Below is a small trained network, with its code and all its weights. Each question gives an input and a target symbol and asks what happens when units are switched off, that is, made to give their printed mean instead of their output.

import numpy as np


def w(rows, s, z=0):
    codes = np.array(rows[::2]) - 128.0
    scale = np.full(codes.shape[1], s)
    scale[-1] = z or s
    return codes * scale


def f(y):
    return y / 2 * (1 + np.tanh(0.7978845608 * (y + 0.044715 * y**3)))


def softmax(a):
    e = np.exp(a - a.max(-1, keepdims=True))
    return e / e.sum(-1, keepdims=True)


def log_softmax(a):
    a = a - a.max(-1, keepdims=True)
    return a - np.log(np.exp(a).sum(-1, keepdims=True))


def net(x, mask):
    ids = ['ΓΠΣΩαζητ'.index(c) for c in x.split()]
    T = len(ids)
    res = E[ids] + P[:T]
    r = res
    for j in range(3):
        rows = slice(3 * j, 3 * j + 3)
        q, k, v = (r @ M[0][rows].T for M in (Q, K, V))
        z = softmax(np.where(np.tri(T) > 0, q @ k.T / 3**0.5, -1e9)) @ v
        o = O[0][rows]
        res = res + np.where(mask[j], z, o[:, -1]) @ o[:, :-1]
    y = f(res @ A[0][:, :-1].T + A[0][:, -1])
    res = res + np.where(mask[3:11], y, B[0][:, -1]) @ B[0][:, :-1]
    return log_softmax(res[-1] @ U[:, :-1].T + U[:, -1])


Q, K, V, O, A, B = {}, {}, {}, {}, {}, {}
E = w([
[123,147,176,41,131],'Γ',
[219,67,81,254,76],'Π',
[241,219,135,70,22],'Σ',
[169,19,249,135,92],'Ω',
[186,154,113,59,130],'α',
[171,71,193,51,122],'ζ',
[217,160,227,66,12],'η',
[40,65,101,192,84],'τ',
],0.0082)
P = w([
[24,29,53,32,105],'0',
[161,133,227,126,67],'1',
[173,149,239,156,44],'2',
[183,174,217,182,25],'3',
[201,196,187,191,13],'4',
[202,207,175,204,1],'5',
[202,174,151,252,14],'6',
],0.0059)
Q[0] = w([
[187,99,172,161,6],'h1',
[49,116,31,93,228],'h1',
[66,137,61,54,231],'h1',
[175,190,18,160,52],'h2',
[31,142,126,80,104],'h2',
[183,130,75,100,237],'h2',
[137,174,172,64,24],'h3',
[98,170,139,57,178],'h3',
[65,125,47,120,255],'h3',
],0.007)
K[0] = w([
[42,76,95,65,173],'h1',
[196,255,233,185,114],'h1',
[208,141,185,207,90],'h1',
[77,182,28,46,40],'h2',
[251,232,126,187,73],'h2',
[74,38,53,146,179],'h2',
[76,14,17,204,135],'h3',
[201,129,120,199,64],'h3',
[227,197,214,111,76],'h3',
],0.0064)
V[0] = w([
[18,130,25,115,163],'h1',
[65,58,254,84,114],'h1',
[215,209,146,141,79],'h1',
[207,147,235,225,162],'h2',
[128,126,122,56,89],'h2',
[134,128,139,162,216],'h2',
[94,83,111,240,101],'h3',
[191,132,113,219,52],'h3',
[192,195,151,49,97],'h3',
],0.0071)
O[0] = w([
[150,172,31,171,157,222],'h1',
[188,143,254,94,221,251],'h1',
[90,63,162,71,47,4],'h1',
[158,201,93,162,88,138],'h2',
[133,118,171,89,165,200],'h2',
[172,118,40,140,113,5],'h2',
[43,164,181,224,134,206],'h3',
[39,162,190,167,48,136],'h3',
[166,56,127,36,50,56],'h3',
],0.007,0.0045)
A[0] = w([
[184,194,160,122,107,158],'n1',
[55,18,146,142,132,178],'n2',
[184,129,173,121,91,137],'n3',
[142,87,205,118,79,200],'n4',
[84,111,169,87,5,229],'n5',
[224,48,45,40,138,253],'n6',
[202,153,151,132,254,195],'n7',
[50,197,161,187,125,222],'n8',
],0.0065,0.0025)
B[0] = w([
[112,137,213,134,133,213],'n1',
[41,104,154,107,175,145],'n2',
[136,111,160,40,103,180],'n3',
[61,92,193,80,144,197],'n4',
[48,42,185,41,117,196],'n5',
[248,114,5,156,10,155],'n6',
[151,102,171,123,253,229],'n7',
[117,171,122,225,110,255],'n8',
],0.0063,0.0079)
U = w([
[213,146,86,62,140,104],'Γ',
[79,180,99,197,38,145],'Π',
[95,79,104,60,32,152],'Σ',
[69,113,206,109,255,255],'Ω',
[230,152,62,101,29,181],'α',
[215,155,155,96,124,155],'ζ',
[116,78,155,45,116,3],'η',
[160,179,98,194,183,1],'τ',
],0.0051,0.0028)

Each question gives the input, a string of symbols that net reads in full, and the target symbol t.
The units are the heads (3 rows each of Q, K, V and O) and the neurons (one row each of A and B). Each row of codes is followed by its name. A weight is (code - 128) times the scale printed after its matrix; where a second scale follows, it is the last column's (O, A, B and U).
mask holds one flag per unit, heads first, then neurons. A switched-off unit (its flag False) gives its mean, the last column of its rows in O or B, instead of its output. The means were averaged over made-up inputs and are rounded, as every weight is.
A unit's drop is (log p(t) with every unit on - log p(t) with that unit switched off) / (log p(t) with every unit on - log p(t) with every unit switched off).
most important unit: the unit with the biggest drop
k most important neurons: the k neurons with the biggest drops, biggest first
which heads matter: for each layer, one digit per head in row order, 1 if its drop is at least 0.15 and else 0, layers parted by /
drop when u is switched off: that unit's drop, to one decimal
input Π τ τ, target Π: which heads matter	001
input Σ Γ η τ Π ζ τ, target Σ: which heads matter	101
input τ Γ η τ Γ Π, target τ: which heads matter	101
input Ω Σ Σ η Ω Σ, target Ω: which heads matter	100
input Σ ζ ζ Π, target Σ: 2 most important neurons	n7, n5
input Σ α Σ ζ Ω Ω ζ, target Σ: most important unit	h1
input Σ Π ζ η, target Σ: 2 most important neurons	n7, n5
input Π ζ Σ, target Π: 2 most important neurons	n7, n8
input η Σ Σ, target η: which heads matter	101
input τ Ω η τ Γ, target τ: 2 most important neurons	n5, n4
input Π Ω Γ η Σ α, target Π: 2 most important neurons	n7, n8
input Σ Σ η Σ Σ, target Σ: drop when h1 is switched off	0.5
input η Σ Γ, target η: drop when n5 is switched off	0.1
input Σ η Ω, target Σ: drop when n2 is switched off	0.0
input α Ω α, target α: most important unit	h3
input Σ α η, target Σ: drop when h3 is switched off	0.3
